Below are the code and all the weights of a small trained network. Each question names an input and a target symbol and asks about switching units off, where a switched-off unit gives its printed mean instead of its output.

import numpy as np


def w(rows, s, z=0):
    codes = np.array(rows[::2]) - 128.0
    scale = np.full(codes.shape[1], s)
    scale[-1] = z or s
    return codes * scale


def f(y):
    return np.maximum(y, 0)


def softmax(a):
    e = np.exp(a - a.max(-1, keepdims=True))
    return e / e.sum(-1, keepdims=True)


def log_softmax(a):
    a = a - a.max(-1, keepdims=True)
    return a - np.log(np.exp(a).sum(-1, keepdims=True))


def net(x, mask):
    ids = ['ΓΘΩαβδεζημπστφ'.index(c) for c in x.split()]
    T = len(ids)
    res = E[ids] + P[:T]
    r = res
    for j in range(3):
        rows = slice(2 * j, 2 * j + 2)
        q, k, v = (r @ M[0][rows].T for M in (Q, K, V))
        z = softmax(np.where(np.tri(T) > 0, q @ k.T / 2**0.5, -1e9)) @ v
        o = O[0][rows]
        res = res + np.where(mask[j], z, o[:, -1]) @ o[:, :-1]
    y = f(res @ A[0][:, :-1].T + A[0][:, -1])
    res = res + np.where(mask[3:27], y, B[0][:, -1]) @ B[0][:, :-1]
    return log_softmax(res[-1] @ U[:, :-1].T + U[:, -1])


Q, K, V, O, A, B = {}, {}, {}, {}, {}, {}
E = w([
[115,201,101,236,54,83],'Γ',
[30,235,119,186,85,103],'Θ',
[95,163,68,168,119,77],'Ω',
[115,250,94,196,115,96],'α',
[63,199,88,218,162,118],'β',
[49,96,77,181,206,93],'δ',
[150,130,50,213,206,88],'ε',
[29,120,185,118,85,49],'ζ',
[29,74,153,126,145,55],'η',
[27,171,132,110,193,91],'μ',
[113,217,151,75,154,57],'π',
[192,130,136,102,137,23],'σ',
[154,150,119,83,217,53],'τ',
[162,19,167,255,136,92],'φ',
],0.0055)
P = w([
[75,171,53,174,114,21],'0',
[65,163,2,170,76,41],'1',
[80,160,145,193,169,23],'2',
[81,157,37,154,91,64],'3',
[93,163,183,206,190,51],'4',
[95,147,65,138,104,82],'5',
[105,159,204,203,188,80],'6',
[110,139,85,121,109,102],'7',
[115,156,215,192,188,109],'8',
[126,128,107,103,116,122],'9',
[128,146,229,172,188,133],'10',
[142,115,130,71,127,137],'11',
[132,144,247,165,191,162],'12',
[151,119,141,63,126,148],'13',
],0.0057)
Q[0] = w([
[105,154,127,159,163,3],'H1',
[113,120,63,97,80,137],'H1',
[91,180,221,191,186,135],'H2',
[97,100,109,125,101,165],'H2',
[122,149,173,169,178,89],'H3',
[160,108,138,97,118,232],'H3',
],0.046)
K[0] = w([
[167,88,138,41,113,252],'H1',
[89,181,46,178,51,174],'H1',
[210,143,181,95,128,236],'H2',
[145,223,106,154,154,123],'H2',
[130,104,220,57,191,164],'H3',
[112,140,147,172,159,3],'H3',
],0.027)
V[0] = w([
[41,175,194,92,76,148],'H1',
[67,85,66,128,251,186],'H1',
[92,203,121,71,147,154],'H2',
[77,124,130,196,110,196],'H2',
[117,91,141,43,136,85],'H3',
[71,28,159,152,77,79],'H3',
],0.019)
O[0] = w([
[56,150,116,174,59,103,90],'H1',
[84,108,65,153,246,121,127],'H1',
[147,119,92,178,104,63,20],'H2',
[72,77,84,123,122,185,140],'H2',
[87,104,159,98,141,67,104],'H3',
[97,33,145,105,81,137,252],'H3',
],0.013,0.0031)
A[0] = w([
[165,84,135,208,134,91,34],'N1',
[210,115,78,116,140,132,56],'N2',
[192,139,106,111,90,148,76],'N3',
[132,166,31,8,95,112,97],'N4',
[51,204,115,109,127,107,81],'N5',
[85,150,97,118,98,91,146],'N6',
[117,63,121,111,125,90,110],'N7',
[145,132,50,132,162,133,143],'N8',
[108,158,177,82,158,165,66],'N9',
[101,128,112,156,138,90,131],'N10',
[135,96,173,136,134,105,48],'N11',
[104,202,90,146,116,168,86],'N12',
[122,145,76,76,81,132,121],'N13',
[133,152,137,71,168,77,50],'N14',
[105,86,82,162,112,158,195],'N15',
[168,112,135,211,132,157,118],'N16',
[130,183,93,102,144,122,140],'N17',
[125,96,174,238,134,143,79],'N18',
[133,178,115,81,89,128,78],'N19',
[151,137,208,211,136,97,51],'N20',
[173,84,137,218,115,101,3],'N21',
[138,146,178,139,55,121,152],'N22',
[152,167,85,137,102,162,248],'N23',
[137,178,23,54,116,131,94],'N24',
],0.012,0.0043)
B[0] = w([
[92,58,198,115,161,236,152],'N1',
[192,7,95,104,96,160,150],'N2',
[135,191,227,176,102,118,153],'N3',
[185,183,87,6,215,60,161],'N4',
[130,5,92,146,213,190,211],'N5',
[86,88,67,38,108,105,221],'N6',
[143,180,239,139,133,141,215],'N7',
[217,148,88,194,181,181,200],'N8',
[167,61,189,192,86,156,198],'N9',
[75,184,140,86,163,152,206],'N10',
[137,160,55,107,154,158,164],'N11',
[82,109,190,105,84,235,187],'N12',
[181,96,90,146,159,60,168],'N13',
[64,206,147,140,106,234,183],'N14',
[88,189,94,237,83,93,255],'N15',
[169,163,107,73,139,230,163],'N16',
[72,110,177,95,66,117,182],'N17',
[51,84,107,59,173,43,178],'N18',
[88,85,194,99,78,156,167],'N19',
[229,138,151,4,168,93,186],'N20',
[138,24,174,117,16,169,143],'N21',
[178,89,127,246,155,61,241],'N22',
[164,185,42,91,11,135,203],'N23',
[69,129,222,24,157,59,167],'N24',
],0.018,0.0057)
U = w([
[166,150,112,195,55,102,12],'Γ',
[105,38,56,137,72,129,4],'Θ',
[152,207,34,82,137,39,239],'Ω',
[117,130,145,58,40,144,112],'α',
[106,182,63,139,82,206,189],'β',
[141,198,99,228,195,127,119],'δ',
[217,101,42,155,178,175,99],'ε',
[121,75,124,207,164,28,115],'ζ',
[11,198,194,143,109,58,185],'η',
[47,84,83,121,221,127,122],'μ',
[123,6,139,2,155,74,38],'π',
[236,153,185,118,176,32,197],'σ',
[137,208,187,31,215,165,107],'τ',
[120,28,247,220,93,227,165],'φ',
],0.0036,0.0026)

Each question gives the input, a string of symbols that net reads in full, and the target symbol t.
The units are the heads (2 rows each of Q, K, V and O) and the neurons (one row each of A and B). Each row of codes is followed by its name. A weight is (code - 128) times the scale printed after its matrix; where a second scale follows, it is the last column's (O, A, B and U).
mask holds one flag per unit, heads first, then neurons. A switched-off unit (its flag False) gives its mean, the last column of its rows in O or B, instead of its output. The means were averaged over made-up inputs and are rounded, as every weight is.
A unit's drop is (log p(t) with every unit on - log p(t) with that unit switched off) / (log p(t) with every unit on - log p(t) with every unit switched off).
The circuit of an input: a set's keep is (log p(t) with only the set's units on - log p(t) with every unit switched off) / (log p(t) with every unit on - log p(t) with every unit switched off). Starting from the 12 units with the biggest drops (on a tie, the unit counted first), units are removed one at a time, each time the one whose removal leaves the highest keep (on an exact tie, the one counted first), for as long as the keep stays at least 0.8.
units of the circuit, in order: the units of the circuit, biggest drop first
most important unit: the unit with the biggest drop
top k neurons: the k neurons with the biggest drops, biggest first
which heads matter: for each layer, one digit per head in row order, 1 if its drop is at least 0.15 and else 0, layers parted by /
input ε φ φ ζ Γ π η, target π: most important unit	H2
input Θ σ ζ β η β Γ Θ φ τ σ, target φ: units of the circuit, in order	N9, H2
input τ δ π ε α δ β ζ π, target π: which heads matter	110
input φ φ β π ζ ζ ζ ζ μ, target μ: which heads matter	100
input π ζ μ π ζ, target π: top 3 neurons	N20, N6, N15
input ζ Γ β Γ η β Θ α, target α: units of the circuit, in order	H3, N23, N12, N24
input β δ τ Θ δ β φ β Γ σ ε, target σ: units of the circuit, in order	H1, N20, H2, N22
input Θ π α τ τ π Γ, target τ: units of the circuit, in order	H3, N20, H2, N1
input μ τ δ ε ε β, target β: units of the circuit, in order	H3, N23, N12
input Ω μ δ φ σ, target φ: units of the circuit, in order	H2, N9, H1
input Θ Γ φ δ, target δ: which heads matter	100
input β Γ δ β π ε, target ε: units of the circuit, in order	H1, N8
input τ Θ η ε τ ζ Ω φ φ π φ δ α, target φ: units of the circuit, in order	H2, N9
input ε η π β β ζ α β Θ π α Γ ζ, target ζ: most important unit	N22
input δ φ β φ Ω η Γ η ζ, target η: top 3 neurons	N7, N15, N8
input α β τ Ω Θ ζ, target ζ: top 2 neurons	N22, N13
input Γ σ η π ε ε ε τ α δ Θ η η, target η: which heads matter	101
input η β β Ω α α Γ τ μ φ Ω, target φ: which heads matter	010
input φ μ ζ, target φ: which heads matter	010
input π σ Ω α β β μ Γ η β Γ, target η: which heads matter	111
